The symbols move the points like this.
pur ni baz
pur fe mog
pur va rel
foz ni kef
foz fe saz
foz va sim
kom ni bal
kom fe kul
kom va san
fik ni rog
fik fe reb
fik va sed
laf ni mul
laf fe veb
laf va vif
sut ni sed
sut fe tir
sut va mon
gir ni mon
gir fe nok
gir va nem
kul ni vif
kul fe kom
kul va baz
tir ni pel
tir fe sut
tir va lol
mon ni sut
mon fe pel
mon va gir
gol ni saz
gol fe kef
gol va gab
sim ni foz
sim fe fov
sim va tif
vif ni laf
vif fe san
vif va kul
mur ni mas
mur fe fut
mur va kiv
san ni kom
san fe vif
san va veb
fov ni nem
fov fe sim
fov va saz
leg ni ruv
leg fe fud
leg va fet
fet ni leg
fet fe kiv
fet va fut
veb ni san
veb fe laf
veb va ruv
mul ni fud
mul fe ruv
mul va laf
tif ni sim
tif fe nem
tif va nok
sed ni fik
sed fe lol
sed va sut
lol ni tir
lol fe sed
lol va reb
nok ni tif
nok fe gir
nok va pel
pel ni nok
pel fe mon
pel va tir
kef ni rel
kef fe gol
kef va foz
ruv ni veb
ruv fe mul
ruv va leg
rel ni pur
rel fe gab
rel va kef
rog ni fut
rog fe mas
rog va fik
saz ni fov
saz fe foz
saz va gol
mog ni gab
mog fe pur
mog va bal
gab ni gol
gab fe rel
gab va mog
bal ni mog
bal fe baz
bal va kom
fut ni fet
fut fe mur
fut va rog
kiv ni mur
kiv fe fet
kiv va fud
fud ni kiv
fud fe leg
fud va mul
nem ni gir
nem fe tif
nem va fov
mas ni reb
mas fe rog
mas va mur
reb ni lol
reb fe fik
reb va mas
baz ni kul
baz fe bal
baz va pur

Rows with their points:
(-355, +370, +677, -575, -504, +61, +155, +394, -494, -210, +98, +145, -189, +91, -408, -254, -364, +480, +333): mog
(+761, -333, -715, +498, +213, -238, -317, -383, +174, -349, -65, +213, -417, +172, -20, +341, -151, -404, -308): mur
(+758, -208, -713, +408, +421, -90, -327, -625, +88, -85, -41, +107, -387, +268, +89, +194, -156, -327, -180): gir
(-643, +269, +668, -448, -358, +205, +482, +237, -265, +117, +109, +26, +418, -291, -90, -282, -38, +654, +290): gab
(+770, -357, -698, +500, +254, -260, -310, -371, +227, -267, -55, +132, -462, +219, -31, +301, -126, -343, -318): mur
(-621, +181, +736, -550, -382, +194, +321, +380, +11, +145, +47, -254, +654, -340, -180, -184, -107, +219, +138): pel
(+118, -335, -384, +526, +503, +212, +13, -395, +454, +322, -146, -238, +586, -221, +453, +149, +613, -331, -243): fud
(+655, -483, -567, +387, +539, -34, +1, -619, +346, -47, -10, -89, +252, +95, +256, +350, +453, -415, -268): nem
(-440, +361, +212, -355, -647, -344, -231, +465, -301, -90, +91, +89, -744, -18, -385, -141, -585, +163, -122): sed
(-99, -37, +688, -300, -180, +539, +583, +135, +61, +15, +8, -181, +908, -411, +146, -126, +257, +219, +410): fut
(+703, -273, -786, +487, +224, -235, -351, -326, +168, -316, -30, +217, -404, +161, +11, +259, -159, -373, -254): mur
(+790, -297, -792, +493, +226, -228, -317, -427, +193, -300, -103, +188, -439, +150, +4, +306, -207, -353, -348): mur
(+243, -78, -826, +478, +548, -310, -446, -256, +191, +104, +1, +152, -572, +344, +113, +274, -50, -344, -364): kef
(+614, -484, -567, +412, +525, -64, -27, -636, +307, -15, -30, -100, +251, +88, +164, +387, +434, -469, -272): nem
(-426, -52, +905, -615, -401, +298, +131, +576, -105, +93, +13, -349, +435, -311, -212, -302, +13, +368, +358): rog
(-536, +198, +684, -416, -303, +337, +642, +338, -165, -36, +117, -4, +369, -73, -131, -477, +72, +548, +411): vif
(+504, -91, -236, +305, +694, +286, +366, -579, +384, -29, -103, -60, +530, +30, +504, +174, +505, -157, -90): sim
(-356, +377, +611, -574, -475, +74, +158, +395, -459, -251, -23, +117, -172, +98, -479, -283, -342, +508, +250): mog
(-455, +177, +731, -402, -332, +342, +612, +342, -263, -41, +128, -20, +417, -27, -115, -466, +87, +473, +475): vif
(-431, +292, +633, -627, -495, +55, +90, +405, -452, -276, +105, +145, -166, +66, -445, -251, -313, +524, +341): mog
(-457, +197, +522, -218, +163, +348, +707, +1, -12, +234, +1, -113, +861, -381, +131, -52, +534, +376, +88): laf
(+221, -61, -331, -196, -549, -327, -690, +254, -86, -298, +29, +249, -824, +250, -377, -21, -735, -54, -74): kom
(+79, -145, +243, -26, +330, +344, +693, -298, +292, +238, -21, -152, +944, -3, +511, -48, +539, +114, +239): fet
(+253, -141, -509, +258, -39, -527, -788, -111, +120, -190, -83, +139, -736, +269, -206, +474, -319, -321, -313): san
(-385, +369, +702, -590, -505, +27, +204, +404, -510, -249, +44, +104, -173, +57, -402, -250, -303, +551, +363): mog
(-734, +200, +669, -495, -597, -90, +61, +712, -268, +12, -64, +8, -33, -148, -199, -127, -282, +383, +44): tir
(+141, +117, -587, +346, -67, -433, -618, +105, +22, -252, +0, +81, -1010, +94, -241, +214, -312, -367, -271): rel
(+277, -94, -300, +263, +792, +199, +381, -578, +284, +205, +59, +1, +566, -46, +467, +47, +680, -172, -94): leg
(-95, +168, -187, -36, -128, -469, -347, +306, -369, -266, +3, +420, -1048, +330, -344, +94, -604, +15, -156): sut
(+804, -306, -746, +491, +211, -248, -315, -353, +177, -310, -97, +197, -433, +154, -13, +273, -128, -396, -322): mur
(-461, -41, +855, -602, -439, +323, +172, +576, -124, +89, +20, -290, +441, -311, -254, -301, -30, +339, +359): rog
(-482, +380, +376, -296, -487, -239, -150, +530, -466, -129, +76, +167, -678, +31, -268, -221, -641, +370, +161): lol

Complete each set of four: the symbols that take the first to the second take the third to the fourth.
Answer with the point's name.
(+295, -39, -842, +479, +563, -365, -406, -235, +197, +69, -36, +219, -598, +352, +120, +265, -20, -403, -349)
to (-125, +68, +14, +184, +394, +328, +400, -295, +283, +219, +55, -344, +966, -266, +511, +49, +612, -22, -199)
as (-258, -58, +358, -670, -664, -175, -379, +367, -319, -234, +49, +166, -446, +61, -481, -155, -503, +307, +213)
to mur

(+525, -361, -458, +705, +557, +9, -316, -431, +417, -66, -33, -76, +102, +96, +120, +413, +403, -513, -206)
to (+807, -269, -747, +464, +229, -261, -378, -406, +207, -294, -8, +217, -413, +175, -12, +234, -186, -351, -279)
as (+50, -164, +284, -55, +347, +364, +749, -360, +266, +249, +19, -154, +980, -17, +485, -113, +458, +117, +179)
to leg

(-448, -7, +873, -600, -425, +273, +121, +474, -97, +111, +34, -357, +442, -288, -175, -307, +15, +345, +366)
to (-185, +121, +38, +187, +402, +314, +448, -290, +249, +274, +47, -359, +997, -205, +493, +93, +615, -34, -187)
as (+169, -405, +214, +17, +444, +517, +552, -260, +199, +147, -32, -253, +899, -165, +304, -12, +580, -46, +243)
to gab

(-107, +212, -161, -38, -103, -475, -368, +278, -383, -191, -53, +369, -1088, +241, -313, +73, -592, +22, -173)
to (+387, -45, -542, +399, +112, -397, -429, -188, -238, -247, +104, +393, -1064, +427, +17, +48, -295, -260, -114)
as (-562, +164, +509, -549, -693, -95, -71, +734, -272, +170, +38, -69, -19, -193, -360, -222, -392, +288, +178)
to sed

(+735, -219, -657, +405, +443, -72, -355, -605, +115, -75, -44, +123, -367, +263, +128, +210, -86, -402, -164)
to (+499, -38, -560, +446, +140, -373, -445, -157, -215, -233, +83, +388, -996, +402, +10, +19, -260, -167, -99)
as (-352, +241, +650, -622, -631, +289, +53, +381, -356, -97, +119, +155, -31, -5, -339, -370, -433, +351, +434)
to vif

(-406, +429, +247, -378, -673, -338, -260, +430, -257, -140, +76, +67, -748, -16, -360, -75, -518, +132, -61)
to (-141, +185, -194, +40, -85, -466, -346, +307, -366, -230, -4, +425, -1069, +277, -314, +74, -630, +120, -139)
as (+201, -22, -290, +242, +855, +245, +328, -624, +314, +290, +29, -61, +572, -44, +425, +37, +659, -248, -58)
to fet

(+136, -369, -423, +557, +511, +130, +103, -396, +401, +298, -106, -263, +670, -230, +450, +206, +620, -299, -216)
to (-321, +210, +704, -645, -649, +294, +59, +386, -349, -120, +100, +168, -43, -32, -295, -349, -426, +387, +440)
as (-636, +95, +559, -310, +22, +385, +458, +201, -62, +330, +2, -166, +882, -243, +287, -242, +448, +292, -16)
to kom

(-439, +240, +545, -220, +240, +384, +703, +11, +66, +241, +4, -78, +826, -276, +144, -58, +496, +419, +129)
to (-746, +210, +658, -573, -616, -30, +132, +749, -343, -13, -40, -2, -49, -124, -233, -148, -240, +296, -1)
as (+310, -38, -793, +470, +576, -293, -415, -212, +251, +81, -40, +203, -587, +296, +177, +205, +24, -391, -362)
to fud

(+552, -377, -463, +719, +557, +46, -329, -423, +401, +6, -93, -84, +113, +136, +152, +362, +353, -538, -263)
to (-375, +328, +626, -604, -433, +60, +158, +434, -481, -214, +63, +179, -184, +77, -473, -245, -304, +467, +322)
as (-21, +37, +308, -386, -669, -126, -172, +388, -327, -156, +84, +204, -739, +213, -551, -154, -614, +183, +308)
to mur

(+253, -14, -356, +256, +819, +265, +401, -587, +285, +244, -32, -44, +540, -22, +400, +24, +673, -280, -90)
to (-40, -108, +565, -259, -142, +489, +429, +176, +173, +312, +53, -331, +984, -354, +131, -250, +402, +143, +208)
as (-378, +443, +246, -345, -594, -327, -197, +544, -329, -199, +53, +100, -728, -38, -434, -181, -571, +190, -189)
to rel

(-753, +235, +710, -497, -596, -160, +111, +696, -377, -8, +22, -44, -10, -196, -195, -217, -177, +391, +31)
to (+434, -63, -706, +547, +606, -157, +24, -620, +283, +55, +49, +250, -24, +141, +492, +219, +368, -409, -263)
as (-176, -5, +689, -367, -124, +500, +559, +132, +35, +20, +32, -145, +936, -386, +179, -173, +316, +279, +357)
to san

(-645, +58, +587, -297, -49, +393, +421, +159, -75, +358, -27, -162, +851, -204, +244, -202, +409, +277, +57)
to (+302, -24, -829, +499, +581, -275, -447, -210, +208, +112, -78, +201, -631, +352, +103, +259, -20, -417, -385)
as (-477, +231, +805, -387, -299, +386, +585, +308, -169, +77, +65, -60, +415, -45, -101, -455, +26, +467, +425)
to san

(+576, -346, -459, +713, +570, +6, -304, -418, +435, -33, -139, -76, +95, +82, +220, +368, +326, -468, -272)
to (+763, -254, -746, +438, +188, -268, -355, -373, +245, -318, -34, +230, -482, +196, +19, +288, -182, -404, -296)
as (-323, +194, +664, -640, -627, +299, +122, +361, -354, -120, +164, +93, +45, +3, -342, -396, -392, +404, +381)
to vif

(-244, +211, +642, -657, -654, +303, +84, +417, -320, -104, +150, +233, +2, -57, -277, -347, -373, +447, +426)
to (-440, +222, +757, -486, -349, +305, +666, +346, -240, +19, +89, -70, +463, -47, -105, -462, -1, +478, +373)
as (-140, +186, -202, -17, -111, -479, -328, +281, -342, -249, -45, +408, -1072, +254, -271, +112, -591, +38, -147)
to sed

(+16, +5, -175, -93, -624, -524, -612, +410, -227, -186, -90, +159, -733, +136, -413, +224, -657, +74, +6)
to (-140, +32, +339, -341, -640, -85, -181, +392, -380, -131, +76, +244, -702, +177, -559, -201, -592, +256, +274)
as (+764, -204, -763, +449, +435, -125, -313, -642, +46, -45, -58, +161, -422, +232, +103, +173, -68, -377, -230)
to pel

(+364, -132, -704, +556, +619, -235, +55, -577, +282, +56, +35, +201, +5, +141, +501, +202, +304, -328, -265)
to (+267, -32, -876, +492, +554, -297, -396, -267, +190, +128, -26, +208, -603, +341, +137, +241, -28, -432, -304)
as (-53, +280, -167, -238, -193, -322, -454, +147, -556, -268, +35, +326, -1001, +311, -390, -182, -605, +54, +38)
to lol

(+215, -54, -303, -168, -554, -304, -669, +216, -157, -277, +104, +255, -798, +206, -402, -58, -709, -56, -83)
to (-329, +159, +626, -587, -611, +363, +31, +306, -343, -89, +130, +122, -44, -35, -305, -399, -429, +476, +425)
as (+281, -69, -572, +266, -14, -513, -822, -147, +131, -187, -121, +153, -741, +166, -169, +442, -354, -322, -312)
to vif

(+102, -170, +175, -17, +359, +330, +758, -309, +342, +206, +2, -190, +976, -3, +448, -145, +460, +98, +170)
to (+235, -73, -320, +254, +813, +267, +323, -496, +357, +295, 0, +27, +591, -8, +387, +37, +696, -174, -103)
as (-479, +166, +775, -439, -292, +306, +664, +338, -215, +7, +34, -49, +442, -25, -45, -432, +95, +484, +419)
to laf

(-338, +330, +656, -629, -509, +122, +198, +450, -493, -232, +38, +125, -185, +67, -437, -277, -402, +514, +366)
to (-42, +23, +344, -436, -617, -80, -212, +419, -402, -122, +65, +211, -676, +215, -603, -266, -547, +214, +300)
as (+587, -426, -476, +694, +532, -2, -314, -509, +426, -43, -145, -169, +139, +113, +231, +378, +393, -539, -320)
to fud

(+324, -146, -841, +635, +341, -343, -336, -273, +228, -5, -199, -21, -438, +111, +228, +417, +119, -399, -354)
to (+323, -139, -542, +271, -83, -514, -793, -179, +104, -206, -89, +153, -735, +268, -112, +433, -371, -348, -304)
as (-221, +8, -20, +186, +340, +293, +420, -329, +261, +255, +51, -338, +977, -256, +476, +25, +631, +38, -170)
to fud

(-562, +207, +516, -534, -741, -168, -80, +695, -342, +173, +58, -58, -22, -204, -385, -215, -432, +300, +216)
to (-471, +364, +375, -204, -534, -207, -169, +526, -505, -108, +85, +168, -704, +17, -305, -272, -643, +322, +157)
as (+660, -453, -490, +407, +456, -56, -17, -595, +372, -1, -61, -101, +260, +65, +222, +379, +385, -447, -307)
to sim

(+99, -135, +280, -34, +362, +335, +688, -321, +260, +185, -26, -147, +994, -41, +413, -27, +531, +125, +182)
to (-132, -2, +765, -331, -153, +571, +551, +141, +14, -22, +24, -224, +896, -357, +148, -171, +256, +217, +390)
as (+141, -144, +205, -78, +349, +330, +711, -333, +300, +229, -3, -155, +1005, -15, +459, -81, +455, +69, +195)
to fut

(-401, +414, +259, -400, -612, -411, -227, +481, -315, -225, +60, +110, -726, -28, -378, -94, -584, +138, -195)
to (-82, +194, -193, -12, -109, -492, -367, +346, -373, -190, -5, +391, -1083, +279, -284, +92, -577, +47, -175)
as (+794, -188, -737, +433, +443, -75, -391, -653, +68, -91, -48, +119, -476, +280, +123, +178, -86, -367, -134)
to nem

(+297, -139, -816, +598, +369, -354, -346, -223, +282, -39, -248, -15, -404, +126, +238, +360, +121, -417, -334)
to (+761, -205, -714, +430, +459, -59, -319, -616, +44, -80, -78, +142, -427, +220, +125, +186, -55, -393, -132)
as (-40, +23, +341, -364, -666, -94, -211, +367, -356, -147, +80, +319, -744, +168, -613, -221, -591, +254, +311)
to sed

